Below are the code and all the weights of a small trained network. Each question names an input and a class and asks about switching units off, where a switched-off unit gives its printed mean instead of its output.

import numpy as np


def w(rows, s, z=0):
    codes = np.array(rows[::2]) - 128.0
    scale = np.full(codes.shape[1], s)
    scale[-1] = z or s
    return codes * scale


def norm(h):
    return h / np.sqrt((h * h).mean(-1, keepdims=True) + 1e-5)


def f(y):
    return y / 2 * (1 + np.tanh(0.7978845608 * (y + 0.044715 * y**3)))


def log_softmax(a):
    a = a - a.max(-1, keepdims=True)
    return a - np.log(np.exp(a).sum(-1, keepdims=True))


def net(x, mask):
    res = np.array(x, float).reshape(1, 7) / 4 @ E
    u = 0
    for l in range(2):
        y = f(norm(res) @ A[l][:, :-1].T + A[l][:, -1])
        res = res + np.where(mask[u : u + 6], y, B[l][:, -1]) @ B[l][:, :-1]
        u += 6
    return log_softmax(norm(res)[-1] @ U[:, :-1].T + U[:, -1])


A, B = {}, {}
E = w([
[198,91,114,147,12,112,30,165,140,245,92],'x0',
[11,182,158,22,161,169,71,165,79,155,25],'x1',
[123,140,137,145,120,132,121,125,115,123,140],'x2',
[128,128,121,128,128,130,129,131,131,127,122],'x3',
[122,138,128,148,119,129,143,136,124,129,119],'x4',
[131,68,144,203,242,206,105,195,178,196,154],'x5',
[127,125,134,129,133,120,125,128,124,127,130],'x6',
],0.011)
A[0] = w([
[187,150,79,132,32,58,87,152,157,180,153,73],'0.n0',
[162,107,106,214,158,163,47,121,190,250,98,10],'0.n1',
[227,99,164,203,208,146,221,91,160,181,191,33],'0.n2',
[249,140,82,154,55,2,236,23,168,73,217,111],'0.n3',
[104,109,73,89,101,37,168,102,29,40,147,129],'0.n4',
[108,101,117,141,112,124,89,174,146,97,125,3],'0.n5',
],0.0059,0.0071)
B[0] = w([
[233,82,97,147,92,84,75,177,67,108,51,171],'0.n0',
[98,181,141,115,70,88,176,139,151,144,214,185],'0.n1',
[111,154,113,160,118,160,65,94,221,66,70,185],'0.n2',
[166,161,84,100,223,103,163,142,25,180,203,254],'0.n3',
[104,145,85,142,101,92,187,92,177,245,123,195],'0.n4',
[146,102,144,125,119,66,15,192,192,201,133,109],'0.n5',
],0.012,0.0082)
A[1] = w([
[76,143,120,84,63,96,127,40,160,145,49,131],'1.n0',
[177,91,63,205,143,114,156,61,179,62,143,53],'1.n1',
[166,119,131,81,88,96,128,72,30,79,40,196],'1.n2',
[141,126,148,120,34,112,23,195,138,239,71,67],'1.n3',
[253,35,91,223,45,82,100,150,150,156,196,14],'1.n4',
[124,64,167,121,181,209,120,136,98,152,89,4],'1.n5',
],0.011,0.0025)
B[1] = w([
[103,76,234,114,110,176,176,163,133,122,136,192],'1.n0',
[185,103,155,169,97,175,55,64,171,141,182,189],'1.n1',
[153,5,144,209,121,142,113,45,108,23,88,192],'1.n2',
[228,164,58,142,134,200,154,56,125,179,247,252],'1.n3',
[4,144,175,63,116,63,115,209,154,97,26,251],'1.n4',
[116,206,84,145,145,83,139,184,122,123,126,154],'1.n5',
],0.013,0.012)
U = w([
[171,205,58,94,146,129,183,80,100,216,217,253],'0',
[177,104,143,208,190,156,69,34,206,69,165,99],'1',
[32,77,229,98,125,133,200,105,101,80,69,98],'2',
[44,201,123,115,212,173,121,220,135,105,88,60],'3',
[193,67,81,107,83,18,93,143,56,97,43,99],'4',
[94,179,137,88,62,88,53,229,225,150,112,125],'5',
[219,59,126,129,55,252,131,43,84,92,137,60],'6',
],0.019,0.005)

Each question gives the input, the list of numbers given to net, and the class t.
The units are the neurons (one row each of A and B). Each row of codes is followed by its name. A weight is (code - 128) times the scale printed after its matrix; where a second scale follows, it is the last column's (A, B and U).
mask holds one flag per neuron, layer by layer. A switched-off neuron (its flag False) gives its mean, the last column of its row in B, instead of its output. The means were averaged over made-up inputs and are rounded, as every weight is.
A unit's drop is (log p(t) with every unit on - log p(t) with that unit switched off) / (log p(t) with every unit on - log p(t) with every unit switched off).
The circuit of an input: a set's keep is (log p(t) with only the set's units on - log p(t) with every unit switched off) / (log p(t) with every unit on - log p(t) with every unit switched off). Starting from all 12 units, units are removed one at a time, each time the one whose removal leaves the highest keep (on an exact tie, the one counted first), for as long as the keep stays at least 0.8.
units of the circuit, in order: the units of the circuit, biggest drop first
most important unit: the unit with the biggest drop
top k neurons: the k neurons with the biggest drops, biggest first
top k neurons in layer l: the k neurons of layer l with the biggest drops, biggest first
drop when u is switched off: that unit's drop, to one decimal
input [5,-7,-4,-7,-2,0,-4], class 4: most important unit : 0.n0
input [3,1,2,3,5,0,3], class 6: units of the circuit, in order : (0.n0, 1.n2)
input [1,-7,-2,2,-8,-2,-7], class 4: units of the circuit, in order : (0.n0, 1.n3, 0.n3, 1.n4)
input [-6,1,0,2,-8,8,6], class 3: top 3 neurons : (1.n3, 1.n5, 1.n2)
input [-3,1,2,-6,6,-7,-7], class 2: top 4 neurons : (1.n3, 1.n0, 0.n1, 1.n1)
input [0,3,-1,-3,7,-6,-4], class 2: top 4 neurons : (1.n0, 0.n0, 1.n3, 1.n1)
input [8,0,5,7,-4,4,0], class 5: top 2 neurons : (1.n4, 0.n0)
input [5,-1,4,-6,0,1,-7], class 5: top 2 neurons : (1.n4, 0.n1)
input [7,1,4,6,-6,-4,-4], class 6: top 3 neurons : (1.n3, 1.n2, 0.n3)
input [5,1,-2,-1,8,-3,-7], class 6: top 2 neurons : (1.n3, 0.n3)
input [2,5,6,-3,-7,0,-8], class 6: top 3 neurons in layer 0 : (0.n3, 0.n4, 0.n1)
input [-2,1,8,6,-4,0,4], class 2: top 2 neurons : (0.n3, 1.n3)
input [1,-7,1,6,2,1,-1], class 5: top 4 neurons : (1.n4, 1.n3, 1.n2, 0.n2)
input [0,-2,-1,-8,6,1,1], class 1: units of the circuit, in order : (0.n2)
input [8,1,-7,1,-3,-3,-4], class 6: top 3 neurons : (1.n3, 0.n3, 1.n2)
input [0,4,6,7,0,-4,2], class 2: top 3 neurons : (1.n0, 0.n0, 1.n1)
input [1,-1,-2,-6,-1,6,-5], class 5: top 3 neurons : (1.n3, 0.n1, 1.n2)
input [7,-6,7,3,-6,0,-8], class 4: top 3 neurons in layer 0 : (0.n0, 0.n3, 0.n4)
input [6,-7,6,4,3,2,-3], class 5: drop when 1.n4 is switched off : 0.9
input [8,-1,-8,-6,2,5,3], class 5: drop when 1.n4 is switched off : 5.9
input [1,5,-3,1,5,7,6], class 0: units of the circuit, in order : (1.n4)
input [5,-5,7,2,-1,8,-3], class 5: drop when 1.n4 is switched off : 0.7
input [3,-8,8,3,0,1,4], class 5: top 2 neurons in layer 1 : (1.n4, 1.n2)
